Here is a tiny trained network, its code and every weight. The questions are about switching its units off for an input and a class, where a switched-off unit gives its printed mean instead of its output.

import numpy as np


def w(rows, s, z=0):
    codes = np.array(rows[::2]) - 128.0
    scale = np.full(codes.shape[1], s)
    scale[-1] = z or s
    return codes * scale


def norm(h):
    return h / np.sqrt((h * h).mean(-1, keepdims=True) + 1e-5)


def f(y):
    return y / 2 * (1 + np.tanh(0.7978845608 * (y + 0.044715 * y**3)))


def log_softmax(a):
    a = a - a.max(-1, keepdims=True)
    return a - np.log(np.exp(a).sum(-1, keepdims=True))


def net(x, mask):
    res = np.array(x, float).reshape(1, 8) / 4 @ E
    u = 0
    for l in range(2):
        y = f(norm(res) @ A[l][:, :-1].T + A[l][:, -1])
        res = res + np.where(mask[u : u + 14], y, B[l][:, -1]) @ B[l][:, :-1]
        u += 14
    return log_softmax(norm(res)[-1] @ U[:, :-1].T + U[:, -1])


A, B = {}, {}
E = w([
[61,133,144,210,124,213,182,130,136,125,105],'x0',
[132,126,128,129,129,129,127,124,130,125,131],'x1',
[125,131,126,128,130,127,126,127,124,128,127],'x2',
[131,127,124,127,129,130,129,128,128,131,125],'x3',
[82,128,52,125,141,103,162,169,155,74,112],'x4',
[161,253,131,145,78,132,120,114,181,129,102],'x5',
[130,126,129,130,128,128,127,134,129,131,125],'x6',
[128,129,128,127,127,132,125,132,130,128,134],'x7',
],0.0073)
A[0] = w([
[79,135,76,140,139,174,165,167,158,98,75,33],'L0N1',
[124,146,152,103,108,149,102,108,127,108,143,114],'L0N2',
[161,46,112,62,172,71,99,171,84,145,150,109],'L0N3',
[120,193,59,131,116,89,96,174,165,68,94,40],'L0N4',
[111,106,182,187,130,167,149,107,111,186,125,68],'L0N5',
[55,48,167,196,136,200,175,141,105,125,101,74],'L0N6',
[92,76,155,179,111,163,143,110,116,162,120,39],'L0N7',
[90,160,5,119,168,78,160,205,168,47,99,193],'L0N8',
[109,125,105,118,125,125,146,140,133,128,104,42],'L0N9',
[134,140,129,114,143,133,122,140,131,122,125,96],'L0N10',
[145,246,145,218,106,189,194,144,172,124,119,2],'L0N11',
[173,150,147,109,120,126,107,90,123,156,133,118],'L0N12',
[133,101,164,158,148,173,117,99,84,161,133,54],'L0N13',
[178,255,111,93,66,77,65,116,190,129,92,85],'L0N14',
],0.0049,0.0037)
B[0] = w([
[113,187,107,204,155,83,114,176,106,154,121,164],'L0N1',
[137,101,89,137,170,120,111,139,123,144,110,129],'L0N2',
[50,169,166,120,72,141,51,81,191,119,12,204],'L0N3',
[168,120,174,49,129,211,235,114,160,139,130,162],'L0N4',
[144,102,127,38,146,184,160,119,130,103,152,152],'L0N5',
[227,199,146,121,196,130,144,159,97,134,197,204],'L0N6',
[203,135,126,64,195,174,174,145,110,109,142,141],'L0N7',
[146,73,40,87,57,78,192,111,172,57,140,255],'L0N8',
[117,154,135,178,98,136,153,139,159,135,135,115],'L0N9',
[111,124,119,154,136,147,143,127,132,140,109,120],'L0N10',
[34,29,153,51,43,86,9,68,116,130,2,199],'L0N11',
[87,96,121,162,152,52,141,165,117,130,152,152],'L0N12',
[186,123,93,24,98,147,146,132,172,104,144,140],'L0N13',
[225,134,150,177,217,126,215,198,105,144,195,229],'L0N14',
],0.004,0.0061)
A[1] = w([
[112,82,116,83,49,132,123,44,144,115,131,53],'L1N1',
[32,82,92,132,126,109,164,162,138,68,89,184],'L1N2',
[20,113,70,124,55,98,114,96,210,93,81,74],'L1N3',
[78,95,30,174,157,130,219,186,134,85,181,4],'L1N4',
[144,128,164,99,124,120,76,143,116,135,85,79],'L1N5',
[125,33,119,69,98,67,69,111,124,117,154,66],'L1N6',
[119,154,56,108,81,68,103,147,138,88,93,206],'L1N7',
[159,174,163,190,149,150,155,150,140,194,144,229],'L1N8',
[71,92,97,144,148,132,145,162,105,88,127,103],'L1N9',
[93,146,137,173,89,129,104,137,160,115,108,106],'L1N10',
[129,185,111,107,98,164,159,130,155,124,130,101],'L1N11',
[181,138,200,143,140,72,106,129,131,210,141,79],'L1N12',
[56,126,206,123,115,144,2,90,116,177,72,99],'L1N13',
[159,85,103,72,158,73,120,133,119,122,177,99],'L1N14',
],0.0058,0.0033)
B[1] = w([
[94,199,129,166,103,152,107,118,117,133,79,156],'L1N1',
[144,195,128,132,142,118,45,166,75,135,133,254],'L1N2',
[83,141,109,75,122,203,48,125,7,107,114,246],'L1N3',
[177,144,208,207,129,34,91,75,212,221,129,223],'L1N4',
[128,139,129,172,142,123,157,124,134,136,139,148],'L1N5',
[94,166,131,154,66,181,148,107,139,127,97,190],'L1N6',
[110,85,151,106,167,211,151,153,103,114,164,233],'L1N7',
[67,81,92,108,138,102,75,124,97,113,145,198],'L1N8',
[165,180,140,132,137,102,73,145,109,146,132,165],'L1N9',
[141,107,105,98,106,129,107,88,122,125,134,139],'L1N10',
[102,75,129,118,115,109,120,97,130,138,127,144],'L1N11',
[87,138,105,206,165,128,98,147,112,119,122,192],'L1N12',
[145,71,140,179,99,77,255,74,247,175,131,224],'L1N13',
[99,142,124,161,85,164,149,95,154,135,85,177],'L1N14',
],0.006,0.0055)
U = w([
[82,82,176,187,57,127,172,32,203,183,76,162],'0',
[164,163,139,205,200,44,77,177,106,159,171,199],'1',
[50,167,81,77,66,169,50,140,73,79,69,212],'2',
[182,136,86,62,111,81,246,172,197,81,140,8],'3',
[125,58,166,74,200,218,177,134,78,128,186,17],'4',
],0.011,0.0011)

Each question gives the input, the list of numbers given to net, and the class t.
The units are the neurons (one row each of A and B). Each row of codes is followed by its name. A weight is (code - 128) times the scale printed after its matrix; where a second scale follows, it is the last column's (A, B and U).
mask holds one flag per neuron, layer by layer. A switched-off neuron (its flag False) gives its mean, the last column of its row in B, instead of its output. The means were averaged over made-up inputs and are rounded, as every weight is.
A unit's drop is (log p(t) with every unit on - log p(t) with that unit switched off) / (log p(t) with every unit on - log p(t) with every unit switched off).
The circuit of an input: a set's keep is (log p(t) with only the set's units on - log p(t) with every unit switched off) / (log p(t) with every unit on - log p(t) with every unit switched off). Starting from the 12 units with the biggest drops (on a tie, the unit counted first), units are removed one at a time, each time the one whose removal leaves the highest keep (on an exact tie, the one counted first), for as long as the keep stays at least 0.8.
circuit, biggest first: the units of the circuit, biggest drop first
top k neurons: the k neurons with the biggest drops, biggest first
top k neurons in layer l: the k neurons of layer l with the biggest drops, biggest first
input [0,-3,1,3,-7,3,0,-8], class 1: circuit, biggest first -> [L0N3; L1N12]
input [-7,6,-4,-2,0,-7,3,8], class 0: top 2 neurons -> [L1N13; L0N8]
input [0,1,7,7,-4,8,-2,4], class 1: circuit, biggest first -> [L0N14]
input [4,0,-1,5,2,7,-5,-7], class 2: top 2 neurons -> [L0N11; L1N3]
input [0,3,8,-8,0,-5,-8,-6], class 0: circuit, biggest first -> [L0N8; L0N3; L1N13]
input [-1,-4,0,-1,0,-1,0,-8], class 0: circuit, biggest first -> [L1N13; L0N3]
input [6,-7,-5,7,3,0,5,-5], class 1: top 2 neurons in layer 0 -> [L0N6; L0N3]
input [6,8,-5,-5,1,7,-4,-3], class 2: top 3 neurons -> [L1N3; L1N4; L0N3]
input [-8,8,8,6,0,-3,-4,5], class 0: top 2 neurons in layer 0 -> [L0N8; L0N3]
input [-7,2,-1,8,1,-5,1,3], class 2: top 3 neurons -> [L1N4; L1N3; L0N6]
input [-7,-2,6,-6,-8,0,6,1], class 0: top 2 neurons -> [L0N6; L1N13]
input [-4,-2,-4,5,0,0,3,-6], class 0: top 2 neurons -> [L0N8; L0N3]
input [-1,0,-4,-4,-6,1,-7,-8], class 1: top 3 neurons -> [L0N11; L0N3; L0N8]
input [0,2,1,-5,6,8,5,-4], class 3: top 3 neurons -> [L0N14; L0N4; L0N3]
input [6,1,-5,-8,7,0,-7,-2], class 1: top 2 neurons in layer 0 -> [L0N3; L0N6]
input [-8,8,2,-1,1,-4,-6,-6], class 2: top neuron -> [L1N4]
input [-8,2,1,2,7,0,1,1], class 2: top 4 neurons -> [L0N3; L0N6; L1N13; L1N3]
input [-3,-1,-7,1,1,6,-1,-7], class 3: top 2 neurons in layer 1 -> [L1N2; L1N4]
input [-4,6,-7,4,1,1,2,4], class 3: top 2 neurons in layer 0 -> [L0N14; L0N11]
input [8,0,-2,-3,5,3,-2,-8], class 2: top neuron in layer 0 -> [L0N11]
